Here is a tiny trained network, its code and every weight. The questions are about switching its units off for an input and a class, where a switched-off unit gives its printed mean instead of its output.

import numpy as np


def w(rows, s, z=0):
    codes = np.array(rows[::2]) - 128.0
    scale = np.full(codes.shape[1], s)
    scale[-1] = z or s
    return codes * scale


def f(y):
    return y / 2 * (1 + np.tanh(0.7978845608 * (y + 0.044715 * y**3)))


def log_softmax(a):
    a = a - a.max(-1, keepdims=True)
    return a - np.log(np.exp(a).sum(-1, keepdims=True))


def net(x, mask):
    res = np.array(x, float).reshape(1, 4) / 4 @ E
    y = f(res @ A[0][:, :-1].T + A[0][:, -1])
    res = res + np.where(mask, y, B[0][:, -1]) @ B[0][:, :-1]
    return log_softmax(res[-1] @ U[:, :-1].T + U[:, -1])


A, B = {}, {}
E = w([
[81,46,95,47,213,102,115],'x0',
[73,121,58,185,143,254,71],'x1',
[217,214,63,133,237,128,144],'x2',
[221,67,49,79,58,158,128],'x3',
],0.0055)
A[0] = w([
[73,128,73,181,149,236,113,86],'N1',
[174,132,177,93,120,32,154,98],'N2',
[182,207,167,207,36,160,147,89],'N3',
[93,126,96,159,147,217,114,86],'N4',
[187,240,162,210,1,178,127,87],'N5',
[1,188,194,166,185,118,123,110],'N6',
[84,70,156,134,51,117,109,84],'N7',
[82,5,95,50,240,120,141,93],'N8',
[205,191,99,120,198,130,105,89],'N9',
[208,64,61,93,61,147,134,86],'N10',
[55,95,152,109,33,121,122,102],'N11',
[219,65,69,97,63,147,109,122],'N12',
[229,213,72,142,226,123,145,89],'N13',
[171,147,169,92,120,26,139,85],'N14',
[102,81,177,131,69,128,106,77],'N15',
[194,69,69,100,73,155,142,103],'N16',
[88,130,91,155,146,226,105,100],'N17',
[208,211,62,126,241,159,124,120],'N18',
[67,135,73,160,137,225,103,102],'N19',
[28,63,168,136,19,144,123,115],'N20',
[46,65,165,114,40,145,135,103],'N21',
[189,136,192,74,108,1,140,108],'N22',
[79,119,78,165,141,238,131,154],'N23',
[47,181,199,171,181,100,138,103],'N24',
[83,38,87,57,213,96,111,80],'N25',
[37,182,182,174,180,94,130,92],'N26',
[184,133,185,104,119,7,143,122],'N27',
[137,110,137,131,117,123,118,254],'N28',
[206,70,69,91,65,162,135,108],'N29',
],0.0085,0.0071)
B[0] = w([
[152,86,99,142,97,162,115,176],'N1',
[133,90,104,138,98,158,125,187],'N2',
[76,117,96,116,133,86,73,199],'N3',
[118,89,108,145,105,156,122,151],'N4',
[79,122,88,104,132,62,55,227],'N5',
[120,176,155,133,145,180,94,229],'N6',
[112,85,133,153,166,129,142,160],'N7',
[85,131,97,119,123,52,56,227],'N8',
[99,89,140,152,166,126,148,185],'N9',
[96,146,145,151,155,185,93,176],'N10',
[120,100,137,152,160,114,159,179],'N11',
[129,173,156,134,146,170,106,195],'N12',
[131,86,160,158,179,109,154,235],'N13',
[119,78,103,147,106,163,118,177],'N14',
[100,86,128,152,161,130,135,145],'N15',
[112,149,144,142,146,171,106,170],'N16',
[132,93,107,131,101,158,129,165],'N17',
[158,102,156,146,168,94,170,251],'N18',
[153,94,106,132,96,157,123,176],'N19',
[160,99,153,147,166,93,163,220],'N20',
[144,100,136,146,176,111,160,194],'N21',
[170,96,99,131,88,161,125,223],'N22',
[188,121,122,105,82,136,138,202],'N23',
[126,160,148,140,156,172,95,201],'N24',
[69,119,96,126,135,91,75,198],'N25',
[106,152,143,146,156,178,93,194],'N26',
[169,102,108,125,91,156,125,218],'N27',
[254,203,159,85,105,69,155,254],'N28',
[109,160,148,143,146,176,108,182],'N29',
],0.043,0.0057)
U = w([
[155,72,169,185,213,75,205,146],'0',
[193,75,48,137,13,201,117,169],'1',
[111,254,177,155,165,233,63,110],'2',
[51,143,39,88,120,12,32,98],'3',
[186,243,162,31,63,75,226,251],'4',
[51,124,100,105,128,160,179,66],'5',
[61,129,103,131,101,143,168,69],'6',
],0.0064,0.0029)

Each question gives the input, the list of numbers given to net, and the class t.
The units are the neurons (one row each of A and B). Each row of codes is followed by its name. A weight is (code - 128) times the scale printed after its matrix; where a second scale follows, it is the last column's (A, B and U).
mask holds one flag per neuron, in row order. A switched-off neuron (its flag False) gives its mean, the last column of its row in B, instead of its output. The means were averaged over made-up inputs and are rounded, as every weight is.
A unit's drop is (log p(t) with every unit on - log p(t) with that unit switched off) / (log p(t) with every unit on - log p(t) with every unit switched off).
The circuit of an input: a set's keep is (log p(t) with only the set's units on - log p(t) with every unit switched off) / (log p(t) with every unit on - log p(t) with every unit switched off). Starting from the 12 units with the biggest drops (on a tie, the unit counted first), units are removed one at a time, each time the one whose removal leaves the highest keep (on an exact tie, the one counted first), for as long as the keep stays at least 0.8.
circuit, biggest first: the units of the circuit, biggest drop first
k most important neurons: the k neurons with the biggest drops, biggest first
drop of u: that unit's drop, to one decimal
input [-5,3,-4,-2], class 3: circuit, biggest first => [N5]
input [-6,-4,-3,-6], class 2: 4 most important neurons => [N6 N24 N8 N26]
input [-4,4,-6,7], class 2: 2 most important neurons => [N12 N29]
input [-6,-5,-1,2], class 3: 2 most important neurons => [N5 N3]
input [-5,5,0,-1], class 1: 4 most important neurons => [N8 N23 N1 N19]
input [3,7,6,2], class 1: 4 most important neurons => [N1 N23 N19 N17]
input [-2,-5,6,8], class 2: 3 most important neurons => [N12 N10 N29]
input [2,7,2,8], class 2: 2 most important neurons => [N12 N29]
input [-7,-7,-5,-6], class 1: 3 most important neurons => [N22 N27 N8]
input [-8,7,-7,5], class 3: 3 most important neurons => [N5 N3 N18]
input [-3,-5,4,2], class 1: 2 most important neurons => [N22 N27]
input [6,3,-5,-6], class 2: drop of N3 => 0.3
input [-8,-1,-7,8], class 2: drop of N25 => 0.3
input [5,-5,3,-6], class 2: circuit, biggest first => [N6]
input [6,4,-2,3], class 3: drop of N8 => 0.8
